Below are the code and all the weights of a small trained network. Each question names an input and a class and asks about switching units off, where a switched-off unit gives its printed mean instead of its output.

import numpy as np


def w(rows, s, z=0):
    codes = np.array(rows[::2]) - 128.0
    scale = np.full(codes.shape[1], s)
    scale[-1] = z or s
    return codes * scale


def f(y):
    return y / 2 * (1 + np.tanh(0.7978845608 * (y + 0.044715 * y**3)))


def log_softmax(a):
    a = a - a.max(-1, keepdims=True)
    return a - np.log(np.exp(a).sum(-1, keepdims=True))


def net(x, mask):
    res = np.array(x, float).reshape(1, 6) / 4 @ E
    y = f(res @ A[0][:, :-1].T + A[0][:, -1])
    res = res + np.where(mask, y, B[0][:, -1]) @ B[0][:, :-1]
    return log_softmax(res[-1] @ U[:, :-1].T + U[:, -1])


A, B = {}, {}
E = w([
[91,10,80,244,104],'x0',
[124,126,133,128,137],'x1',
[133,139,91,117,100],'x2',
[19,67,202,45,41],'x3',
[45,255,135,207,103],'x4',
[129,129,129,129,127],'x5',
],0.0096)
A[0] = w([
[137,111,101,99,137,62],'N1',
[184,158,88,183,196,92],'N2',
[138,138,91,139,148,64],'N3',
[128,157,100,135,79,43],'N4',
[142,128,131,134,99,174],'N5',
[48,178,89,175,137,72],'N6',
[108,88,114,164,134,22],'N7',
[159,132,97,94,97,144],'N8',
[90,238,135,130,104,86],'N9',
[118,99,84,188,91,74],'N10',
[183,136,81,148,143,4],'N11',
[118,80,126,178,117,57],'N12',
[189,172,89,159,207,110],'N13',
[174,232,179,20,148,34],'N14',
[99,50,87,216,100,42],'N15',
[190,72,119,92,122,100],'N16',
[94,181,137,168,132,32],'N17',
[153,131,176,174,177,150],'N18',
[46,93,185,61,133,144],'N19',
[69,214,155,165,97,75],'N20',
[194,70,116,50,160,67],'N21',
[97,148,113,139,147,55],'N22',
[96,167,108,147,119,50],'N23',
[249,183,120,192,204,140],'N24',
[52,108,170,77,72,70],'N25',
[192,56,108,45,149,58],'N26',
[78,111,181,84,73,89],'N27',
[165,187,159,43,143,33],'N28',
],0.011,0.0033)
B[0] = w([
[150,109,155,133,150,135],'N1',
[148,112,103,90,72,210],'N2',
[124,133,131,120,94,141],'N3',
[133,122,138,129,133,132],'N4',
[110,135,133,127,122,134],'N5',
[142,86,191,196,133,181],'N6',
[114,174,113,123,155,148],'N7',
[111,113,120,144,129,145],'N8',
[112,100,176,175,156,205],'N9',
[102,126,129,112,165,168],'N10',
[137,93,129,116,104,161],'N11',
[124,147,105,114,166,161],'N12',
[130,125,113,89,57,216],'N13',
[86,165,80,95,204,252],'N14',
[48,254,63,73,222,204],'N15',
[125,104,182,175,144,185],'N16',
[157,99,155,164,137,164],'N17',
[124,137,107,130,104,159],'N18',
[130,106,110,86,79,210],'N19',
[178,85,168,194,138,197],'N20',
[165,75,207,238,153,207],'N21',
[151,120,166,143,130,133],'N22',
[159,116,149,170,142,148],'N23',
[145,118,100,75,66,254],'N24',
[175,132,111,77,55,201],'N25',
[135,99,190,197,134,213],'N26',
[162,103,114,71,76,193],'N27',
[64,197,94,95,209,206],'N28',
],0.0098,0.013)
U = w([
[136,161,86,78,5,161],'0',
[59,196,65,106,249,233],'1',
[143,149,186,233,142,2],'2',
],0.014,0.0013)

Each question gives the input, the list of numbers given to net, and the class t.
The units are the neurons (one row each of A and B). Each row of codes is followed by its name. A weight is (code - 128) times the scale printed after its matrix; where a second scale follows, it is the last column's (A, B and U).
mask holds one flag per neuron, in row order. A switched-off neuron (its flag False) gives its mean, the last column of its row in B, instead of its output. The means were averaged over made-up inputs and are rounded, as every weight is.
A unit's drop is (log p(t) with every unit on - log p(t) with that unit switched off) / (log p(t) with every unit on - log p(t) with every unit switched off).
The circuit of an input: a set's keep is (log p(t) with only the set's units on - log p(t) with every unit switched off) / (log p(t) with every unit on - log p(t) with every unit switched off). Starting from the 12 units with the biggest drops (on a tie, the unit counted first), units are removed one at a time, each time the one whose removal leaves the highest keep (on an exact tie, the one counted first), for as long as the keep stays at least 0.8.
circuit, biggest first: the units of the circuit, biggest drop first
top k neurons: the k neurons with the biggest drops, biggest first
drop when u is switched off: that unit's drop, to one decimal
input [6,7,1,1,-8,0], class 2: top 2 neurons -> N21; N26
input [0,8,2,-6,8,7], class 2: circuit, biggest first -> N6
input [-3,-6,-5,-7,7,-3], class 0: top 3 neurons -> N24; N13; N2
input [-7,2,-7,6,3,-6], class 1: top 3 neurons -> N14; N28; N24
input [2,-1,-4,1,-3,-2], class 2: circuit, biggest first -> N14; N24
input [-1,1,-1,-6,7,-8], class 2: top 2 neurons -> N6; N9
input [1,-4,-1,5,6,6], class 2: top 4 neurons -> N20; N24; N6; N9
input [4,-8,1,0,-4,-1], class 1: top 3 neurons -> N15; N20; N6
input [-5,2,0,3,-5,7], class 1: top 3 neurons -> N14; N28; N20
input [-2,2,-3,-3,-3,3], class 0: top 2 neurons -> N24; N9
input [-5,1,-6,-7,-6,-7], class 0: top 2 neurons -> N24; N13
input [8,7,-8,1,8,0], class 1: drop when N26 is switched off -> 0.3
input [-3,2,4,1,7,2], class 2: drop when N21 is switched off -> 0.0
input [7,3,-1,1,-5,5], class 1: circuit, biggest first -> N15
input [-2,-6,5,-6,-5,-1], class 0: drop when N24 is switched off -> 0.9
